[ 7.83  1.12 -1.38  2.87  0.82  0.24  5.23] = k_40
[ 4.58 -5.67  3.51 -4.46  5.20 -0.14  1.24] = k_223
[ 5.29  1.17  0.20  0.41 -0.40 -3.78  6.23] = k_726
[ 6.25  1.80 -4.88  0.86  1.06  3.07  3.75] = k_915
[-3.82 -0.65 -4.47 -5.67 -2.69  6.71  1.83] = k_740
[ 3.06  1.46  4.54 -0.88  3.73 -0.12  1.24] = k_633
[ 0.97 -5.48 -3.78  4.76  2.30 -4.96 -0.71] = k_360
[-2.82 -2.30  1.94  3.19 -0.20 -2.11  2.67] = k_852
[-0.86 -5.23  1.05 -0.43 -0.41  8.75  7.73] = k_665
[-3.05 -1.10  2.73  1.17 -0.95 -6.22 -1.43] = k_534
[-4.46 -5.67  3.51  4.58  0.36  1.03 -1.46] = k_72
at: [-4.47 -5.67] : k_740, 3
at: [6.71 1.83] : k_740, 6
at: [ 4.58 -5.67  3.51] : k_223, 1
at: [-4.46 -5.67] : k_72, 1
at: [-4.46 -5.67  3.51  4.58] : k_72, 1
at: [2.87 0.82 0.24 5.23] : k_40, 4

[-4.96 -0.88  5.19  3.18  2.03 -0.39 -1.61  3.27  2.65  1.52  2.36 -3.83
  2.76  4.34  3.71 -1.57 -1.96  2.25 -4.59]  k_223
[-6.98  3.46  3.61  0.05  1.56 -0.27 -3.44  3.53  2.56 -0.25  0.37  4.83
 -1.26  0.60  0.85 -3.22 -1.83  0.92  1.82]  k_360
[ 3.71 -1.58  3.61  0.05  1.56 -0.27 -3.44  3.53  2.56 -0.25  0.37 -4.96
 -0.88  5.19  3.19  1.80  0.06  2.12 -0.59]  k_726
at: [ 1.52  2.36 -3.83] : k_223, 10
at: [-4.96 -0.88  5.19  3.19] : k_726, 12
at: [-4.96 -0.88  5.19  3.19  1.80] : k_726, 12
at: [0.37 4.83] : k_360, 11
at: [3.27 2.65 1.52] : k_223, 8
at: [ 2.03 -0.39] : k_223, 5
at: [ 3.71 -1.57] : k_223, 15

[2.92 2.45 9.17 5.06 3.28] -> k_223
[-6.43 -2.27 -3.42 -0.22  0.09] -> k_740
[-5.33  5.66 -1.76  5.06  3.28] -> k_72
[ 1.57 -2.68  1.35  0.79 -0.70] -> k_633
[ 7.07  5.66 -1.76  5.06  3.28] -> k_915
[ 2.96  0.60  0.34 -3.87  0.22] -> k_852
[2.92 9.17 2.45 1.53 0.49] -> k_726
[-4.30 -0.92 -0.79  3.69 -0.90] -> k_665
[-2.28 -3.94  2.00 -0.65 -0.29] -> k_534
[-2.28  2.00 -3.94 -0.46 -2.85] -> k_40
at: [ 0.60  0.34 -3.87  0.22] : k_852, 2
at: [-2.28  2.00 -3.94 -0.46] : k_40, 1
at: [-2.28 -3.94  2.00] : k_534, 1
at: [2.92 9.17 2.45] : k_726, 1
at: [2.92 9.17 2.45 1.53] : k_726, 1
at: [ 2.00 -3.94] : k_40, 2

[-2.54 -3.75 -2.97  0.20  3.53 -2.95  1.65  5.45  0.00 -3.89 -6.33  2.85
 -1.24 -0.58 -2.18  4.50  1.92 -3.88 -6.24 -1.37 -0.50 -0.41 -3.88]  k_72
[ 0.97 -6.42  0.00  2.12 -3.18  0.34  3.27  2.65  0.00  4.39  3.76 -5.53
 -8.24  3.66  2.51  0.00  2.42  0.00 -3.58 -2.29 -1.97 -0.59 -3.63]  k_726
[-3.39 -6.01 -2.73  0.95  2.69 -2.43  1.83  8.37  2.01  0.29 -0.68 -2.07
 -3.59  2.31  0.38  1.56  0.00  0.60 -1.85 -3.39  0.00 -2.88 -6.30]  k_997
[-2.99 -5.59 -2.18  2.12  2.99 -0.72  2.42  8.72  0.00 -1.99  0.00  0.31
 -3.29  0.84 -0.45  2.75  2.47 -2.01 -3.04  0.00 -1.91 -1.97 -5.85]  k_633
[ 0.01  0.60 -1.85  4.43  0.00  0.00  0.00  6.21  0.22 -1.04  1.76 -0.67
 -6.55  0.86  0.42  1.13  1.10 -3.43 -4.40 -1.31 -2.95  0.00 -4.36]  k_534
at: [-6.01 -2.73  0.95  2.69] : k_997, 2
at: [ 0.00  0.60 -1.85] : k_997, 17

[ 0.67 -0.94  3.28 -2.86 -0.37  8.02 -0.73 -0.31]  k_665
[ 3.02  1.60  2.22  0.84  1.01 -3.13 -1.87 -1.99]  k_223
[-0.98 -0.17  1.32 -0.38 -0.38  3.21  1.60  4.01]  k_40
[-1.84 -0.17 -2.28 -2.13 -0.14 -3.12 -1.20 -3.12]  k_997
[-0.39  0.22 -2.33 -0.86  0.35 -3.19 -1.67 -3.62]  k_726
[ 0.14 -0.17  1.74 -0.12 -1.13  3.10  1.31  3.81]  k_852
[-0.37  2.01  0.48  1.46 -0.98 -0.76  8.32 -0.57]  k_360
[-2.72 -0.63 -3.43  0.89 -0.28  2.85  2.59  0.81]  k_740
[-0.23  1.76 -0.19  1.87 -1.41 -0.31  8.02 -0.73]  k_72
[-1.41 -0.29  8.02  0.72  0.02  2.92  2.39  1.07]  k_534
[-0.18 -0.19  1.72 -0.19 -0.95  3.05  1.33  3.85]  k_633
[-3.22 -0.60 -1.40 -0.09  1.09  3.13  1.94  3.02]  k_915
at: [-1.41 -0.31  8.02] : k_72, 5
at: [-0.31  8.02 -0.73] : k_72, 6
at: [-2.72 -0.63] : k_740, 1
at: [-1.20 -3.12] : k_997, 7
at: [-0.14 -3.12] : k_997, 5

[0.37 6.64 1.85 6.69] = k_997
[2.84 0.46 8.71 0.99] = k_740
[-5.99  0.46  8.71  0.99] = k_40
which: [2.84 0.46 8.71 0.99] : k_740
which: [-5.99  0.46  8.71  0.99] : k_40
at: [2.84 0.46 8.71] : k_740, 1
at: [6.64 1.85 6.69] : k_997, 2
at: [1.85 6.69] : k_997, 3

[-2.90  4.42 -0.74 -0.36 -3.04 -2.38  4.47 -5.10] : k_740
[ 3.07  0.89  1.61  1.97  5.92  4.23 -1.24  3.83] : k_726
[-1.14  0.29 -0.05  0.14  2.01  0.46 -3.40  3.34] : k_40
[ 1.17  6.98  2.47  2.95 -2.92  4.42  4.25 -1.35] : k_997
[ 6.87 -3.11  0.96 -1.08 -0.35  2.03  4.95 -3.39] : k_72
[-2.90 -0.36  4.42 -0.74  0.24 -4.34 -2.63 -1.02] : k_223
at: [-2.92  4.42] : k_997, 5
at: [0.14 2.01] : k_40, 4
at: [ 0.14  2.01  0.46 -3.40  3.34] : k_40, 4
at: [-2.90  4.42 -0.74 -0.36] : k_740, 1

[-0.54 -3.46  0.99  0.99  0.51  0.11 -1.07 -1.36 -2.43  0.83 -0.55 -0.26
 -0.84  6.79  2.50  3.22 -1.96  0.46 -2.61 -0.63 -5.74  3.65  1.08  1.53
  0.20 -0.66 -0.49  1.55  0.96  3.77  0.86 -1.53  3.51 -0.05  0.49 -1.07
  5.29  0.85 -1.38  0.41 -3.06] = k_852
[-0.21 -3.27 -1.99  0.25  0.11 -1.49  4.76 -1.41  0.26 -0.23 -2.27 -0.31
  0.20  6.59  1.20 -2.27  0.04 -1.81  1.32 -2.23 -1.11  7.60  0.08  0.26
 -0.91 -1.31 -1.79  4.78 -2.96 -4.34  0.86  3.75 -1.25 -0.20 -0.45  1.17
  4.02  3.23 -2.00 -0.11  2.91] = k_40
[ 0.86 -1.52  3.51 -0.05  0.49  1.91 -1.45 -0.09 -1.41  2.31 -1.04  1.46
  1.41 -0.58 -0.24  0.75  0.29 -0.08 -1.37  1.47 -0.26  2.86 -2.82  0.71
 -1.20 -0.77 -0.17  2.43 -0.04 -1.40  1.71 -4.05 -1.76  1.05 -0.95  0.83
  2.49 -1.12  0.27  0.89 -1.97] = k_740
[-0.66  0.19 -0.89  0.56  0.49 -0.63 -1.26 -0.56 -0.48  1.71  4.55 -0.72
 -0.12  0.03 -0.44 -3.24 -0.99  0.21 -1.72  0.00 -4.90 -2.05  2.30  2.52
 -0.06 -0.68  0.08 -1.51 -1.82  3.18 -1.27 -1.79 -2.22  0.76  0.27  0.84
  5.76  0.45  3.01 -0.63 -0.01] = k_72
[-0.66  0.19 -0.89  0.56  0.49 -0.63 -1.26 -0.56 -1.74  1.71  4.55 -2.24
 -0.12  0.03 -0.44 -3.24 -0.99  0.21 -1.72  0.00 -4.90 -2.05  3.70  2.52
 -0.06  0.71  0.08 -1.51 -1.82  3.18  1.00 -1.79 -2.22  0.76  0.27  0.84
  5.76  0.45  3.01 -0.63 -0.01] = k_997
[ 2.52 -0.07  0.71  0.08 -1.51 -1.82  0.44 -3.26  4.16  1.63 -4.01 -0.75
  1.92  3.12 -0.47  0.04  3.29  0.94  3.40  0.54  7.49  1.44  0.10  0.34
  0.51  0.60  1.12  0.12  1.20  1.34  1.08  1.01 -3.55  1.01  0.39 -2.00
  2.33 -1.31 -1.34  1.17  0.10] = k_534
at: [-1.20 -0.77 -0.17  2.43 -0.04 -1.40  1.71 -4.05 -1.76  1.05 -0.95  0.83] : k_740, 25
at: [-1.96  0.46 -2.61 -0.63 -5.74  3.65  1.08  1.53] : k_852, 17
at: [ 0.86 -1.53  3.51 -0.05  0.49] : k_852, 31
at: [ 2.52 -0.06  0.71  0.08 -1.51 -1.82] : k_997, 24
at: [-2.27 -0.31  0.20  6.59  1.20 -2.27  0.04 -1.81  1.32 -2.23 -1.11] : k_40, 11
at: [ 0.08  0.26 -0.91 -1.31 -1.79  4.78] : k_40, 23
at: [-1.49  4.76 -1.41] : k_40, 6

[0.37 0.63 3.05 1.13 1.39 0.62 0.36 1.24 0.21 0.57 1.55 0.90 2.54 2.39
 1.05 0.27 0.72 0.53 0.54 0.63 0.32 1.36 0.34 1.34 2.51 0.16 0.26 1.51
 0.14 1.80 1.52 1.29 0.14] : k_740
[0.37 3.40 0.38 8.99 0.39 0.85 1.83 1.48 1.43 0.25 1.08 1.84 2.17 1.05
 0.39 0.53 0.47 0.42 0.41 1.75 1.38 0.69 3.60 2.09 0.42 0.61 1.88 0.80
 0.53 0.49 2.20 1.07 2.46] : k_633
[0.37 0.63 3.05 1.13 1.39 0.62 0.36 1.24 0.21 0.25 1.55 0.90 2.54 2.39
 1.05 0.27 0.72 0.53 0.54 0.63 0.32 1.36 0.34 1.34 2.51 0.16 0.26 1.51
 1.02 1.80 2.20 1.29 0.14] : k_665
[0.37 0.63 3.05 1.13 1.39 0.62 0.36 1.24 0.21 0.57 1.55 0.90 2.54 2.39
 1.05 0.27 0.72 0.53 0.54 0.63 0.32 1.36 0.34 1.34 2.51 0.16 0.26 1.51
 3.14 0.35 0.30 0.41 3.06] : k_72
which: [0.37 0.63 3.05 1.13 1.39 0.62 0.36 1.24 0.21 0.57 1.55 0.90 2.54 2.39
 1.05 0.27 0.72 0.53 0.54 0.63 0.32 1.36 0.34 1.34 2.51 0.16 0.26 1.51
 0.14 1.80 1.52 1.29 0.14] : k_740
at: [1.51 1.02 1.80 2.20 1.29] : k_665, 28

[ 6.26  5.08 -3.34  6.48 -1.48  6.41 -4.84  5.71 -3.97 -6.64  6.67 -4.33
 -3.78 -6.28  4.32 -3.28  3.75  6.27 -4.87 -3.04 -2.55  6.58 -5.49  6.24
  6.02  6.77 -3.61 -3.36] = k_72
[-0.89 -2.95 -1.54 -0.95  1.55 -2.23  1.09 -1.56 -0.13  1.73 -2.23  1.98
  1.00  1.69 -2.78  1.77 -2.79 -0.74  1.10  1.85  1.03 -1.12  0.12 -1.37
 -1.18 -1.97  1.55  1.22] = k_726
[-1.72 -1.45  1.23 -1.47  0.97 -1.50 -2.21 -0.07  3.68  0.59 -2.12 -1.57
 -2.38  1.92 -2.97 -2.02 -1.57 -1.45  2.57 -1.89  2.88 -1.66  1.31 -2.88
 -2.97 -1.88 -2.23 -2.33] = k_665
[ 0.31  1.23 -0.07  0.97 -1.45 -1.50  0.59 -1.47 -2.12 -2.21  3.68  0.65
  1.50 -1.84  1.72  0.96  1.18 -0.30 -2.57  0.79 -2.92 -0.07 -0.81  0.74
  1.11  0.51  1.14  1.35] = k_997
[-1.87 -1.51  1.10 -1.61  0.70 -1.50 -1.97 -0.08  3.26  0.59 -2.24 -1.63
 -2.40  1.68 -2.87 -2.09 -1.50 -1.46  2.42 -1.98  2.59 -1.63  1.20 -2.77
 -3.09 -1.94 -2.23 -2.41] = k_534
[-1.60  0.36  1.32 -1.53 -2.11 -0.63  0.21 -1.28 -0.25 -0.29 -0.61 -0.83
 -0.29 -0.43  0.63 -1.02  0.57 -1.61 -0.59 -1.15 -1.41 -1.37  1.04 -0.80
 -0.92 -0.93 -0.78 -0.58] = k_633
[ 6.26  5.08 -3.34  6.48 -1.48  6.41 -4.84  5.71 -3.97 -6.64  6.67 -4.33
 -3.78 -6.28  4.32 -3.28  3.75  6.27 -4.87 -3.04 -2.55 -2.01  0.60 -2.98
 -3.02 -2.22 -2.25 -2.26] = k_852
at: [ 1.72  0.96  1.18 -0.30 -2.57  0.79] : k_997, 15
at: [-1.45  1.23 -1.47  0.97 -1.50 -2.21 -0.07  3.68  0.59 -2.12] : k_665, 2
at: [ 1.69 -2.78  1.77 -2.79 -0.74] : k_726, 14

[ 0.95 -2.52 -2.52  4.63 -3.17  4.89 -5.15  4.11 -2.30 -0.59] -> k_915
[-6.26  4.89 -5.15 -1.42 -2.52  0.97  4.63  4.11 -2.30 -0.59] -> k_997
[-6.26  0.97 -2.52  4.63 -1.42  4.89 -5.15  4.11 -2.30 -0.59] -> k_852
at: [ 4.63 -3.17  4.89] : k_915, 4
at: [ 4.89 -5.15 -1.42] : k_997, 2
at: [ 0.97  4.63  4.11 -2.30 -0.59] : k_997, 6
at: [ 0.97 -2.52] : k_852, 2
at: [ 0.97 -2.52  4.63 -1.42  4.89 -5.15] : k_852, 2
at: [-2.52  4.63 -3.17  4.89 -5.15  4.11 -2.30] : k_915, 3
at: [ 0.97 -2.52  4.63 -1.42  4.89 -5.15  4.11 -2.30 -0.59] : k_852, 2

[ 0.65  6.89  0.50 -0.61 -0.51 -0.22 -2.69 -4.20]  k_40
[ 0.01 -0.10 -0.09 -0.22 -0.04  0.10 -0.04  0.04]  k_534
[-0.10 -0.08 -0.22 -0.04  0.10 -0.04  0.04  0.09]  k_726
[-3.46 -5.04 -3.12 -4.29  0.38 -2.62 -5.16 -1.26]  k_915
which: [ 0.01 -0.10 -0.09 -0.22 -0.04  0.10 -0.04  0.04] : k_534
at: [0.65 6.89] : k_40, 1
at: [-0.09 -0.22 -0.04  0.10 -0.04  0.04] : k_534, 3
at: [ 0.65  6.89  0.50 -0.61 -0.51 -0.22] : k_40, 1
at: [-0.10 -0.09 -0.22 -0.04  0.10 -0.04  0.04] : k_534, 2

